Below are the code and all the weights of a small trained network. Each question names an input and a target symbol and asks about switching units off, where a switched-off unit gives its printed mean instead of its output.

import numpy as np


def w(rows, s, z=0):
    codes = np.array(rows[::2]) - 128.0
    scale = np.full(codes.shape[1], s)
    scale[-1] = z or s
    return codes * scale


def norm(h):
    return h / np.sqrt((h * h).mean(-1, keepdims=True) + 1e-5)


def f(y):
    return np.maximum(y, 0)


def softmax(a):
    e = np.exp(a - a.max(-1, keepdims=True))
    return e / e.sum(-1, keepdims=True)


def log_softmax(a):
    a = a - a.max(-1, keepdims=True)
    return a - np.log(np.exp(a).sum(-1, keepdims=True))


def net(x, mask):
    ids = ['ΓΘΞΠΣαβελτω'.index(c) for c in x.split()]
    T = len(ids)
    res = E[ids] + P[:T]
    u = 0
    for l in range(2):
        r = norm(res)
        for j in range(2):
            rows = slice(2 * j, 2 * j + 2)
            q, k, v = (r @ M[l][rows].T for M in (Q, K, V))
            z = softmax(np.where(np.tri(T) > 0, q @ k.T / 2**0.5, -1e9)) @ v
            o = O[l][rows]
            res = res + np.where(mask[u + j], z, o[:, -1]) @ o[:, :-1]
        u += 2
        y = f(norm(res) @ A[l][:, :-1].T + A[l][:, -1])
        res = res + np.where(mask[u : u + 12], y, B[l][:, -1]) @ B[l][:, :-1]
        u += 12
    return log_softmax(norm(res)[-1] @ U[:, :-1].T + U[:, -1])


Q, K, V, O, A, B = {}, {}, {}, {}, {}, {}
E = w([
[129,103,106,81,173,149,141,136],'Γ',
[252,132,157,78,70,73,60,63],'Θ',
[99,101,99,68,62,76,164,208],'Ξ',
[124,150,132,41,177,149,135,135],'Π',
[138,87,160,74,175,199,139,120],'Σ',
[76,77,154,133,84,214,131,127],'α',
[95,220,138,74,86,154,90,102],'β',
[95,12,144,207,156,159,202,142],'ε',
[156,185,180,136,166,112,218,97],'λ',
[126,97,115,79,155,180,138,154],'τ',
[131,121,146,94,182,183,19,207],'ω',
],0.022)
P = w([
[247,154,59,165,158,227,142,170],'0',
[219,82,168,45,121,99,201,67],'1',
[195,93,197,63,121,91,182,102],'2',
[175,103,205,81,115,90,188,104],'3',
[112,137,182,116,126,139,134,125],'4',
[94,148,171,130,122,140,117,132],'5',
[76,162,174,143,115,136,121,141],'6',
[77,170,178,156,107,130,118,141],'7',
[87,192,175,182,100,122,123,152],'8',
[77,212,184,211,89,122,110,161],'9',
[85,230,171,210,90,117,119,175],'10',
],0.013)
Q[0] = w([
[127,122,85,131,113,127,144,88],'L0H0',
[120,124,97,143,136,163,105,122],'L0H0',
[100,110,51,140,56,108,176,5],'L0H1',
[98,134,82,173,91,107,127,43],'L0H1',
],0.012)
K[0] = w([
[173,139,98,113,177,147,165,92],'L0H0',
[104,110,134,141,93,119,139,94],'L0H0',
[165,107,21,31,250,200,124,155],'L0H1',
[166,88,143,16,220,182,146,108],'L0H1',
],0.011)
V[0] = w([
[151,90,254,191,199,122,32,173],'L0H0',
[110,141,84,85,152,48,50,244],'L0H0',
[119,140,56,127,54,160,249,203],'L0H1',
[190,12,102,132,49,157,26,108],'L0H1',
],0.009)
O[0] = w([
[98,105,75,111,88,251,164,70,254],'L0H0',
[110,112,74,164,153,153,92,70,200],'L0H0',
[107,86,173,142,129,95,65,100,213],'L0H1',
[164,141,129,170,128,135,126,190,14],'L0H1',
],0.016,0.0062)
A[0] = w([
[222,145,114,96,80,80,101,87,87],'L0N0',
[84,109,124,96,117,161,172,104,88],'L0N1',
[83,55,58,70,108,115,74,145,74],'L0N2',
[147,96,121,98,129,57,158,196,3],'L0N3',
[75,112,53,176,8,100,156,70,103],'L0N4',
[33,183,161,129,79,150,119,115,143],'L0N5',
[120,103,159,177,143,119,93,58,81],'L0N6',
[183,146,112,218,202,117,137,130,76],'L0N7',
[44,134,141,196,88,92,199,103,81],'L0N8',
[158,99,198,86,85,48,143,157,137],'L0N9',
[124,159,95,186,162,111,205,109,108],'L0N10',
[57,129,160,97,137,165,109,185,50],'L0N11',
],0.013,0.0066)
B[0] = w([
[130,82,139,130,83,167,100,57,160],'L0N0',
[123,162,133,143,176,214,104,153,229],'L0N1',
[83,173,147,71,227,213,210,88,211],'L0N2',
[116,152,235,179,132,221,112,42,146],'L0N3',
[60,32,139,98,93,2,94,177,209],'L0N4',
[111,186,230,76,154,120,201,151,254],'L0N5',
[150,120,108,87,180,62,134,146,186],'L0N6',
[138,162,158,188,111,125,184,68,135],'L0N7',
[47,158,119,158,90,138,203,83,172],'L0N8',
[160,155,50,86,130,88,215,224,208],'L0N9',
[57,105,143,93,160,95,120,75,149],'L0N10',
[31,48,106,127,73,163,121,128,175],'L0N11',
],0.01,0.0091)
Q[1] = w([
[55,133,106,117,101,104,87,115],'L1H0',
[128,124,59,198,161,176,103,147],'L1H0',
[42,145,251,35,195,157,109,72],'L1H1',
[241,141,117,93,54,109,178,155],'L1H1',
],0.013)
K[1] = w([
[62,134,225,104,150,94,187,139],'L1H0',
[164,96,171,92,63,114,117,104],'L1H0',
[7,211,143,172,91,95,154,125],'L1H1',
[186,138,66,125,211,232,38,140],'L1H1',
],0.011)
V[1] = w([
[75,72,89,226,168,107,231,169],'L1H0',
[99,113,158,165,150,163,84,248],'L1H0',
[130,230,106,60,67,96,66,158],'L1H1',
[174,211,131,195,153,106,146,61],'L1H1',
],0.012)
O[1] = w([
[169,114,223,100,240,120,240,100,134],'L1H0',
[153,203,198,242,137,150,131,145,70],'L1H0',
[159,195,128,84,194,43,174,212,40],'L1H1',
[134,230,128,140,165,141,149,4,4],'L1H1',
],0.015,0.0038)
A[1] = w([
[165,103,51,149,124,175,76,106,64],'L1N0',
[127,88,115,192,92,102,141,247,254],'L1N1',
[29,163,139,175,129,121,188,110,218],'L1N2',
[123,136,232,156,26,113,125,98,115],'L1N3',
[184,224,173,118,124,105,146,177,173],'L1N4',
[97,164,140,132,165,178,104,72,62],'L1N5',
[196,200,172,180,147,178,120,81,81],'L1N6',
[83,113,120,114,170,210,127,102,119],'L1N7',
[109,114,148,162,210,148,11,123,151],'L1N8',
[57,198,64,98,132,118,119,199,39],'L1N9',
[95,79,113,130,182,160,126,150,155],'L1N10',
[242,211,47,159,106,139,142,122,35],'L1N11',
],0.015,0.0068)
B[1] = w([
[175,71,146,144,117,37,143,137,159],'L1N0',
[90,213,121,123,111,105,153,3,192],'L1N1',
[79,125,81,125,172,165,74,125,221],'L1N2',
[184,140,80,83,65,129,17,175,157],'L1N3',
[50,73,152,166,155,145,86,157,174],'L1N4',
[112,133,121,142,167,96,147,103,183],'L1N5',
[184,126,121,18,171,115,102,192,147],'L1N6',
[108,174,152,187,128,84,97,95,248],'L1N7',
[63,95,121,65,95,98,223,132,180],'L1N8',
[157,35,140,167,94,152,32,152,162],'L1N9',
[73,154,145,106,118,102,115,173,212],'L1N10',
[109,186,61,183,216,187,245,149,141],'L1N11',
],0.014,0.015)
U = w([
[131,131,145,107,184,171,30,195,3],'Γ',
[122,99,169,205,160,11,85,93,176],'Θ',
[131,147,60,163,121,185,204,163,246],'Ξ',
[87,37,152,182,119,158,87,86,116],'Π',
[92,85,101,27,119,125,192,136,112],'Σ',
[138,188,200,205,95,123,147,138,203],'α',
[154,119,58,125,84,88,99,116,250],'β',
[107,205,86,164,140,64,89,163,83],'ε',
[105,237,157,108,21,159,153,129,101],'λ',
[161,96,223,136,135,204,154,120,119],'τ',
[125,178,114,72,170,150,92,34,130],'ω',
],0.011,0.003)

Each question gives the input, a string of symbols that net reads in full, and the target symbol t.
The units are the heads (2 rows each of Q, K, V and O) and the neurons (one row each of A and B). Each row of codes is followed by its name. A weight is (code - 128) times the scale printed after its matrix; where a second scale follows, it is the last column's (O, A, B and U).
mask holds one flag per unit, layer by layer, with each layer's heads first. A switched-off unit (its flag False) gives its mean, the last column of its rows in O or B, instead of its output. The means were averaged over made-up inputs and are rounded, as every weight is.
A unit's drop is (log p(t) with every unit on - log p(t) with that unit switched off) / (log p(t) with every unit on - log p(t) with every unit switched off).
The circuit of an input: a set's keep is (log p(t) with only the set's units on - log p(t) with every unit switched off) / (log p(t) with every unit on - log p(t) with every unit switched off). Starting from the 12 units with the biggest drops (on a tie, the unit counted first), units are removed one at a time, each time the one whose removal leaves the highest keep (on an exact tie, the one counted first), for as long as the keep stays at least 0.8.
units of the circuit, in order: the units of the circuit, biggest drop first
unit that matters most: the unit with the biggest drop
top k neurons: the k neurons with the biggest drops, biggest first
k most important neurons of layer l: the k neurons of layer l with the biggest drops, biggest first
which heads matter: for each layer, one digit per head in row order, 1 if its drop is at least 0.15 and else 0, layers parted by /
input ε ε Σ Σ, target τ: which heads matter -> 10 / 10
input ω Θ Σ λ ε Σ λ ω ω Θ, target β: which heads matter -> 01 / 00
input Ξ λ α, target Θ: unit that matters most -> L0H1
input ε ω Ξ ω ε ω ω, target Π: units of the circuit, in order -> L1H1; L0N8
input Θ Γ Γ β ω, target Γ: 2 most important neurons of layer 1 -> L1N9; L1N1
input Σ λ λ Ξ, target λ: 3 most important neurons of layer 0 -> L0N9; L0N3; L0N4
input ω λ λ Θ Π Π τ, target β: units of the circuit, in order -> L0H1; L1H0; L0N5; L0N2
input Γ τ τ ω, target Ξ: which heads matter -> 11 / 00
input Ξ ω Σ λ Σ Π ε ω Γ ω β, target Γ: top 2 neurons -> L0N5; L1N9
input ε λ τ Σ Γ ω λ τ, target ω: units of the circuit, in order -> L0H1; L1H1
input λ β λ λ λ ε λ, target Σ: units of the circuit, in order -> L0H0; L1N7
input λ Γ Γ ε, target Σ: units of the circuit, in order -> L0N9; L0H0
input Ξ Π Ξ β Π Π, target Θ: which heads matter -> 10 / 01
input Γ Γ ε, target ω: which heads matter -> 11 / 01
input λ α Ξ Θ, target Σ: units of the circuit, in order -> L0N9; L1N7
input ε ω τ, target Π: units of the circuit, in order -> L1H1
input ω Γ Γ, target Θ: 3 most important neurons of layer 0 -> L0N5; L0N9; L0N4
input λ λ ω, target ω: units of the circuit, in order -> L1H1; L0N4
input Σ Γ ω ε β Σ, target Γ: 2 most important neurons of layer 1 -> L1N8; L1N1
input λ α τ ω, target λ: most important neuron of layer 1 -> L1N1
input ω λ ω λ λ Ξ τ ω λ ε Π, target Π: units of the circuit, in order -> L1H1; L0H0
input ω λ Ξ ω Ξ Π α ω ω ω, target λ: which heads matter -> 01 / 01
input ω ω λ, target Π: 2 most important neurons of layer 0 -> L0N4; L0N5
input ω ω ω, target Ξ: which heads matter -> 11 / 10
input λ ε Γ τ λ Γ Γ τ α Ξ ω, target Σ: which heads matter -> 01 / 00
input Σ Σ λ, target λ: 4 most important neurons of layer 0 -> L0N9; L0N2; L0N5; L0N1
